Here is a tiny trained network, its code and every weight. The questions are about switching its units off for an input and a class, where a switched-off unit gives its printed mean instead of its output.

import numpy as np


def w(rows, s, z=0):
    codes = np.array(rows[::2]) - 128.0
    scale = np.full(codes.shape[1], s)
    scale[-1] = z or s
    return codes * scale


def f(y):
    return y / 2 * (1 + np.tanh(0.7978845608 * (y + 0.044715 * y**3)))


def log_softmax(a):
    a = a - a.max(-1, keepdims=True)
    return a - np.log(np.exp(a).sum(-1, keepdims=True))


def net(x, mask):
    res = np.array(x, float).reshape(1, 4) / 4 @ E
    y = f(res @ A[0][:, :-1].T + A[0][:, -1])
    res = res + np.where(mask, y, B[0][:, -1]) @ B[0][:, :-1]
    return log_softmax(res[-1] @ U[:, :-1].T + U[:, -1])


A, B = {}, {}
E = w([
[178,2,196,101,166,89,114],'x0',
[60,147,203,37,135,184,115],'x1',
[72,92,199,226,55,134,149],'x2',
[125,134,138,196,214,186,31],'x3',
],0.007)
A[0] = w([
[203,173,49,51,219,140,79,86],'n0',
[80,248,44,175,124,171,119,117],'n1',
[166,146,63,69,191,118,121,50],'n2',
[50,143,208,41,153,168,104,49],'n3',
[96,124,208,244,69,134,94,67],'n4',
[86,142,172,183,225,238,14,114],'n5',
[207,145,51,33,216,128,73,111],'n6',
[93,120,183,196,93,142,140,9],'n7',
[198,110,51,231,154,87,131,86],'n8',
[75,135,181,69,136,207,130,10],'n9',
[141,139,121,71,22,79,216,33],'n10',
[62,86,191,217,55,173,133,97],'n11',
[93,239,38,153,103,175,145,59],'n12',
[153,118,115,71,40,109,209,2],'n13',
[170,170,49,24,183,118,103,118],'n14',
[51,84,195,221,64,117,131,104],'n15',
[194,115,38,234,129,80,103,92],'n16',
[38,173,227,27,147,211,116,84],'n17',
[252,8,206,105,212,83,89,73],'n18',
[149,134,105,248,239,209,3,25],'n19',
[205,114,48,219,127,72,165,78],'n20',
],0.0063,0.0048)
B[0] = w([
[168,163,187,195,62,210,177,213],'n0',
[8,46,209,160,181,52,113,249],'n1',
[131,157,226,175,51,190,189,152],'n2',
[93,115,74,52,31,167,41,175],'n3',
[167,186,191,190,81,201,194,189],'n4',
[177,207,103,39,169,47,155,254],'n5',
[155,154,184,207,69,217,171,224],'n6',
[149,150,233,126,5,177,192,131],'n7',
[126,102,81,33,37,126,45,200],'n8',
[110,103,128,19,8,153,85,141],'n9',
[174,207,147,35,180,41,223,191],'n10',
[182,156,155,188,74,188,141,205],'n11',
[8,44,244,155,119,66,115,217],'n12',
[144,230,202,5,111,59,233,158],'n13',
[166,137,184,220,77,220,160,214],'n14',
[174,149,165,197,100,214,154,210],'n15',
[128,101,59,29,30,137,53,210],'n16',
[132,78,26,66,69,152,21,225],'n17',
[5,40,212,162,170,51,108,239],'n18',
[167,224,170,1,166,44,224,235],'n19',
[107,86,62,39,36,172,37,202],'n20',
],0.0084,0.0049)
U = w([
[216,152,166,237,71,237,172,56],'0',
[135,84,28,35,45,164,24,60],'1',
[208,213,142,33,181,29,222,92],'2',
[2,29,226,192,151,46,102,1],'3',
[144,90,65,228,215,143,101,252],'4',
],0.0098,0.0066)

Each question gives the input, the list of numbers given to net, and the class t.
The units are the neurons (one row each of A and B). Each row of codes is followed by its name. A weight is (code - 128) times the scale printed after its matrix; where a second scale follows, it is the last column's (A, B and U).
mask holds one flag per neuron, in row order. A switched-off neuron (its flag False) gives its mean, the last column of its row in B, instead of its output. The means were averaged over made-up inputs and are rounded, as every weight is.
A unit's drop is (log p(t) with every unit on - log p(t) with that unit switched off) / (log p(t) with every unit on - log p(t) with every unit switched off).
The circuit of an input: a set's keep is (log p(t) with only the set's units on - log p(t) with every unit switched off) / (log p(t) with every unit on - log p(t) with every unit switched off). Starting from the 12 units with the biggest drops (on a tie, the unit counted first), units are removed one at a time, each time the one whose removal leaves the highest keep (on an exact tie, the one counted first), for as long as the keep stays at least 0.8.
circuit, biggest first: the units of the circuit, biggest drop first
unit that matters most: the unit with the biggest drop
top k neurons: the k neurons with the biggest drops, biggest first
drop when u is switched off: that unit's drop, to one decimal
input [0,-8,-3,6], class 1: top neuron : (n16)
input [-4,8,-6,-8], class 1: top 3 neurons : (n17; n3; n19)
input [6,-7,-6,-7], class 1: top 3 neurons : (n20; n19; n8)
input [-6,-8,-6,1], class 1: top 3 neurons : (n16; n20; n8)
input [-4,5,-1,6], class 2: top 2 neurons : (n5; n19)
input [2,-8,6,7], class 1: top 2 neurons : (n16; n8)
input [2,-8,-8,-1], class 0: top 3 neurons : (n6; n0; n14)
input [-5,1,-4,8], class 2: top 2 neurons : (n19; n5)
input [-6,-8,-8,2], class 0: top 4 neurons : (n0; n6; n14; n2)
input [-7,-5,2,2], class 3: top 2 neurons : (n1; n12)
input [7,7,-1,-5], class 1: top 2 neurons : (n17; n3)
input [7,4,-7,7], class 0: top 2 neurons : (n6; n0)
input [-5,-8,-2,7], class 1: top 3 neurons : (n16; n8; n20)
input [-6,-4,0,0], class 3: unit that matters most : n1
input [8,7,-4,-6], class 3: top 4 neurons : (n18; n16; n20; n8)
input [-8,4,-7,-3], class 3: drop when n6 is switched off : -0.1
input [-5,4,0,7], class 2: drop when n19 is switched off : 0.2
input [-1,0,-8,1], class 0: drop when n7 is switched off : 0.0
input [0,7,7,5], class 0: drop when n20 is switched off : 0.1
input [5,-7,-5,-2], class 1: circuit, biggest first : (n20)
